Below are the code and all the weights of a small trained network. Each question names an input and a target symbol and asks about switching units off, where a switched-off unit gives its printed mean instead of its output.

import numpy as np


def w(rows, s, z=0):
    codes = np.array(rows[::2]) - 128.0
    scale = np.full(codes.shape[1], s)
    scale[-1] = z or s
    return codes * scale


def f(y):
    return y / 2 * (1 + np.tanh(0.7978845608 * (y + 0.044715 * y**3)))


def softmax(a):
    e = np.exp(a - a.max(-1, keepdims=True))
    return e / e.sum(-1, keepdims=True)


def log_softmax(a):
    a = a - a.max(-1, keepdims=True)
    return a - np.log(np.exp(a).sum(-1, keepdims=True))


def net(x, mask):
    ids = ['αδελμξπτω'.index(c) for c in x.split()]
    T = len(ids)
    res = E[ids] + P[:T]
    r = res
    for j in range(3):
        rows = slice(3 * j, 3 * j + 3)
        q, k, v = (r @ M[0][rows].T for M in (Q, K, V))
        z = softmax(np.where(np.tri(T) > 0, q @ k.T / 3**0.5, -1e9)) @ v
        o = O[0][rows]
        res = res + np.where(mask[j], z, o[:, -1]) @ o[:, :-1]
    y = f(res @ A[0][:, :-1].T + A[0][:, -1])
    res = res + np.where(mask[3:11], y, B[0][:, -1]) @ B[0][:, :-1]
    return log_softmax(res[-1] @ U[:, :-1].T + U[:, -1])


Q, K, V, O, A, B = {}, {}, {}, {}, {}, {}
E = w([
[171,41,184,98],'α',
[42,111,182,212],'δ',
[178,166,191,83],'ε',
[52,43,197,123],'λ',
[114,93,235,193],'μ',
[129,29,116,116],'ξ',
[218,119,67,224],'π',
[104,254,147,149],'τ',
[31,159,61,81],'ω',
],0.008)
P = w([
[130,136,13,142],'0',
[155,163,4,156],'1',
[138,143,15,192],'2',
[118,114,21,217],'3',
[105,124,50,227],'4',
[81,113,53,221],'5',
[78,94,60,207],'6',
[79,87,79,230],'7',
[76,92,93,206],'8',
],0.0017)
Q[0] = w([
[136,136,172,163],'h0',
[133,167,89,110],'h0',
[139,124,95,112],'h0',
[136,186,119,206],'h1',
[142,140,198,134],'h1',
[151,254,79,55],'h1',
[103,166,81,102],'h2',
[61,71,129,143],'h2',
[79,54,9,145],'h2',
],0.024)
K[0] = w([
[112,145,97,141],'h0',
[119,122,178,140],'h0',
[136,115,164,140],'h0',
[81,205,136,160],'h1',
[161,133,185,153],'h1',
[63,171,174,29],'h1',
[88,172,123,145],'h2',
[64,120,187,90],'h2',
[5,121,98,78],'h2',
],0.027)
V[0] = w([
[65,155,88,127],'h0',
[57,180,130,114],'h0',
[75,105,212,74],'h0',
[108,255,16,143],'h1',
[218,121,102,120],'h1',
[133,190,237,214],'h1',
[78,123,74,143],'h2',
[144,136,205,91],'h2',
[92,107,70,148],'h2',
],0.0088)
O[0] = w([
[87,150,140,49,123],'h0',
[74,164,94,82,92],'h0',
[95,149,21,96,44],'h0',
[88,254,41,96,249],'h1',
[199,97,63,140,168],'h1',
[196,211,186,198,204],'h1',
[86,103,76,147,195],'h2',
[145,113,220,151,50],'h2',
[96,102,70,137,201],'h2',
],0.0076,0.0018)
A[0] = w([
[153,96,250,36,252],'n0',
[164,220,153,126,35],'n1',
[183,17,104,66,113],'n2',
[168,162,100,126,112],'n3',
[21,105,229,168,63],'n4',
[153,105,159,201,103],'n5',
[199,80,46,96,193],'n6',
[113,179,172,214,197],'n7',
],0.011,0.0029)
B[0] = w([
[196,56,7,116,228],'n0',
[162,108,126,32,169],'n1',
[56,101,173,171,173],'n2',
[129,157,110,93,158],'n3',
[67,134,199,22,189],'n4',
[188,65,196,165,204],'n5',
[97,170,153,198,218],'n6',
[146,214,167,128,253],'n7',
],0.018,0.0047)
U = w([
[149,41,121,158,46],'α',
[61,170,254,94,14],'δ',
[228,99,43,93,95],'ε',
[64,62,161,49,141],'λ',
[191,94,233,82,92],'μ',
[37,109,193,182,80],'ξ',
[191,189,173,232,237],'π',
[139,229,144,79,103],'τ',
[35,172,13,116,251],'ω',
],0.0045,0.0035)

Each question gives the input, a string of symbols that net reads in full, and the target symbol t.
The units are the heads (3 rows each of Q, K, V and O) and the neurons (one row each of A and B). Each row of codes is followed by its name. A weight is (code - 128) times the scale printed after its matrix; where a second scale follows, it is the last column's (O, A, B and U).
mask holds one flag per unit, heads first, then neurons. A switched-off unit (its flag False) gives its mean, the last column of its rows in O or B, instead of its output. The means were averaged over made-up inputs and are rounded, as every weight is.
A unit's drop is (log p(t) with every unit on - log p(t) with that unit switched off) / (log p(t) with every unit on - log p(t) with every unit switched off).
The circuit of an input: a set's keep is (log p(t) with only the set's units on - log p(t) with every unit switched off) / (log p(t) with every unit on - log p(t) with every unit switched off). Starting from all 11 units, units are removed one at a time, each time the one whose removal leaves the highest keep (on an exact tie, the one counted first), for as long as the keep stays at least 0.8.
units of the circuit, in order: the units of the circuit, biggest drop first
unit that matters most: the unit with the biggest drop
top k neurons: the k neurons with the biggest drops, biggest first
heads that matter: for each layer, one digit per head in row order, 1 if its drop is at least 0.15 and else 0, layers parted by /
drop when u is switched off: that unit's drop, to one decimal
input ω ω δ ω, target ω: unit that matters most : h1
input α ω τ τ δ, target δ: units of the circuit, in order : [n4 h1 n0]
input π ω α π ε μ ε ε ξ, target ξ: top 3 neurons : [n2 n0 n6]
input τ ω ε ε π, target ω: top 2 neurons : [n5 n3]
input ε ω ω π ω ω λ, target ω: heads that matter : 110
input ε π ω ω α δ, target ω: heads that matter : 111
input α μ ω π, target ω: top 2 neurons : [n5 n7]
input π π α ε τ, target τ: heads that matter : 010
input ε δ λ, target λ: units of the circuit, in order : [n4 h1 n0]
input ε ξ μ μ δ, target δ: units of the circuit, in order : [n4 h1]
input α τ ω ξ α, target α: top 3 neurons : [n0 n2 n7]
input α ε μ λ, target λ: top 2 neurons : [n4 n0]
input λ τ μ, target μ: drop when h1 is switched off : 0.7
input ε α α ε τ μ, target μ: drop when n4 is switched off : 0.6
input ξ α ω ξ α ω ε ω ε, target ε: unit that matters most : n0
input ε ε ε, target ε: drop when h2 is switched off : 0.7
